Below are the code and all the weights of a small trained network. Each question names an input and a class and asks about switching units off, where a switched-off unit gives its printed mean instead of its output.

import numpy as np


def w(rows, s, z=0):
    codes = np.array(rows[::2]) - 128.0
    scale = np.full(codes.shape[1], s)
    scale[-1] = z or s
    return codes * scale


def norm(h):
    return h / np.sqrt((h * h).mean(-1, keepdims=True) + 1e-5)


def f(y):
    return np.maximum(y, 0)


def log_softmax(a):
    a = a - a.max(-1, keepdims=True)
    return a - np.log(np.exp(a).sum(-1, keepdims=True))


def net(x, mask):
    res = np.array(x, float).reshape(1, 8) / 4 @ E
    u = 0
    for l in range(2):
        y = f(norm(res) @ A[l][:, :-1].T + A[l][:, -1])
        res = res + np.where(mask[u : u + 16], y, B[l][:, -1]) @ B[l][:, :-1]
        u += 16
    return log_softmax(norm(res)[-1] @ U[:, :-1].T + U[:, -1])


A, B = {}, {}
E = w([
[65,62,39,97],'x0',
[219,13,149,124],'x1',
[119,29,85,143],'x2',
[96,179,135,156],'x3',
[121,119,85,13],'x4',
[196,130,32,141],'x5',
[220,141,89,112],'x6',
[84,59,85,3],'x7',
],0.0064)
A[0] = w([
[107,100,180,70,24],'0.n0',
[106,133,173,198,86],'0.n1',
[135,159,44,30,2],'0.n2',
[208,161,131,76,46],'0.n3',
[174,38,199,147,229],'0.n4',
[130,67,192,154,104],'0.n5',
[12,11,137,117,174],'0.n6',
[119,153,203,223,45],'0.n7',
[224,171,166,66,5],'0.n8',
[197,202,143,78,128],'0.n9',
[226,170,144,56,7],'0.n10',
[71,223,151,48,97],'0.n11',
[180,53,76,174,26],'0.n12',
[42,38,236,162,90],'0.n13',
[220,91,87,127,39],'0.n14',
[199,224,74,88,115],'0.n15',
],0.011,0.0043)
B[0] = w([
[139,96,134,79,153],'0.n0',
[151,202,226,148,174],'0.n1',
[92,144,156,182,186],'0.n2',
[118,77,164,139,160],'0.n3',
[86,202,74,113,228],'0.n4',
[116,160,95,100,169],'0.n5',
[111,120,126,29,254],'0.n6',
[122,176,194,168,193],'0.n7',
[155,43,241,98,162],'0.n8',
[109,75,177,155,187],'0.n9',
[134,98,176,127,164],'0.n10',
[135,82,54,181,205],'0.n11',
[218,97,2,135,174],'0.n12',
[75,189,152,34,205],'0.n13',
[162,60,125,144,176],'0.n14',
[64,57,170,121,200],'0.n15',
],0.0091,0.0074)
A[1] = w([
[11,65,107,168,145],'1.n0',
[193,173,155,183,160],'1.n1',
[141,118,133,96,56],'1.n2',
[111,104,82,114,201],'1.n3',
[193,90,72,131,30],'1.n4',
[117,159,112,134,2],'1.n5',
[166,197,130,32,129],'1.n6',
[120,162,89,133,37],'1.n7',
[93,193,47,179,91],'1.n8',
[142,132,138,157,48],'1.n9',
[189,96,70,124,74],'1.n10',
[134,171,95,126,34],'1.n11',
[190,120,150,175,22],'1.n12',
[159,224,165,157,174],'1.n13',
[30,88,115,152,164],'1.n14',
[44,105,98,149,113],'1.n15',
],0.012,0.0031)
B[1] = w([
[243,181,168,99,254],'1.n0',
[69,94,101,145,194],'1.n1',
[121,145,134,147,145],'1.n2',
[201,138,61,142,227],'1.n3',
[150,83,71,171,180],'1.n4',
[149,132,115,130,130],'1.n5',
[48,108,69,115,213],'1.n6',
[153,131,64,107,136],'1.n7',
[189,129,130,125,178],'1.n8',
[84,148,139,122,138],'1.n9',
[114,58,30,193,186],'1.n10',
[168,134,75,107,133],'1.n11',
[72,119,134,89,154],'1.n12',
[1,106,77,220,225],'1.n13',
[239,247,122,87,240],'1.n14',
[213,187,128,100,206],'1.n15',
],0.0073,0.0059)
U = w([
[41,179,145,56,149],'0',
[196,207,127,133,9],'1',
[177,30,48,178,166],'2',
[141,119,114,28,152],'3',
[52,183,222,250,188],'4',
[151,39,252,125,115],'5',
],0.015,0.0014)

Each question gives the input, the list of numbers given to net, and the class t.
The units are the neurons (one row each of A and B). Each row of codes is followed by its name. A weight is (code - 128) times the scale printed after its matrix; where a second scale follows, it is the last column's (A, B and U).
mask holds one flag per neuron, layer by layer. A switched-off neuron (its flag False) gives its mean, the last column of its row in B, instead of its output. The means were averaged over made-up inputs and are rounded, as every weight is.
A unit's drop is (log p(t) with every unit on - log p(t) with that unit switched off) / (log p(t) with every unit on - log p(t) with every unit switched off).
The circuit of an input: a set's keep is (log p(t) with only the set's units on - log p(t) with every unit switched off) / (log p(t) with every unit on - log p(t) with every unit switched off). Starting from the 12 units with the biggest drops (on a tie, the unit counted first), units are removed one at a time, each time the one whose removal leaves the highest keep (on an exact tie, the one counted first), for as long as the keep stays at least 0.8.
units of the circuit, in order: the units of the circuit, biggest drop first
most important unit: the unit with the biggest drop
top k neurons: the k neurons with the biggest drops, biggest first
top k neurons in layer l: the k neurons of layer l with the biggest drops, biggest first
drop when u is switched off: that unit's drop, to one decimal
input [-1,3,4,-7,-6,-2,-4,7], class 0: units of the circuit, in order	[0.n13]
input [-2,7,-8,1,1,-3,-1,-2], class 4: units of the circuit, in order	[0.n6 1.n13]
input [0,-4,-1,-4,-4,5,-7,1], class 4: units of the circuit, in order	[0.n1 0.n4]
input [-2,-3,4,-6,-7,5,7,-8], class 4: units of the circuit, in order	[0.n7 1.n13]
input [-8,6,6,-2,-8,-4,8,3], class 2: top 3 neurons in layer 0	[0.n12 0.n4 0.n14]
input [-8,-4,2,5,5,-5,3,6], class 5: units of the circuit, in order	[0.n4 0.n8 0.n9]
input [6,3,2,6,-7,-3,1,6], class 0: top 2 neurons in layer 0	[0.n13 0.n6]
input [3,-6,-8,8,0,-2,2,-1], class 1: top 3 neurons	[0.n11 1.n14 1.n0]
input [7,4,-7,1,-8,-3,5,3], class 0: top 2 neurons	[0.n13 0.n4]
input [1,-7,4,3,8,-1,-6,-2], class 3: top 2 neurons in layer 0	[0.n6 0.n7]
input [1,-5,1,-6,3,-3,7,5], class 1: top 4 neurons	[0.n2 1.n14 1.n0 0.n13]
input [-6,-5,8,8,8,-6,-1,2], class 3: top 2 neurons	[0.n11 0.n6]
input [7,-8,-8,3,8,-3,-3,1], class 1: top 2 neurons in layer 0	[0.n11 0.n13]
input [1,-4,3,0,3,4,4,4], class 1: most important unit	0.n2
input [-1,8,2,1,7,-5,4,-2], class 2: drop when 1.n14 is switched off	0.1
input [2,-8,-8,3,8,-2,6,2], class 1: drop when 0.n11 is switched off	0.3
input [-5,8,0,-5,-4,-4,-5,-3], class 4: drop when 0.n7 is switched off	0.2
input [6,3,2,2,-3,-8,-7,-8], class 0: top 2 neurons in layer 0	[0.n13 0.n6]
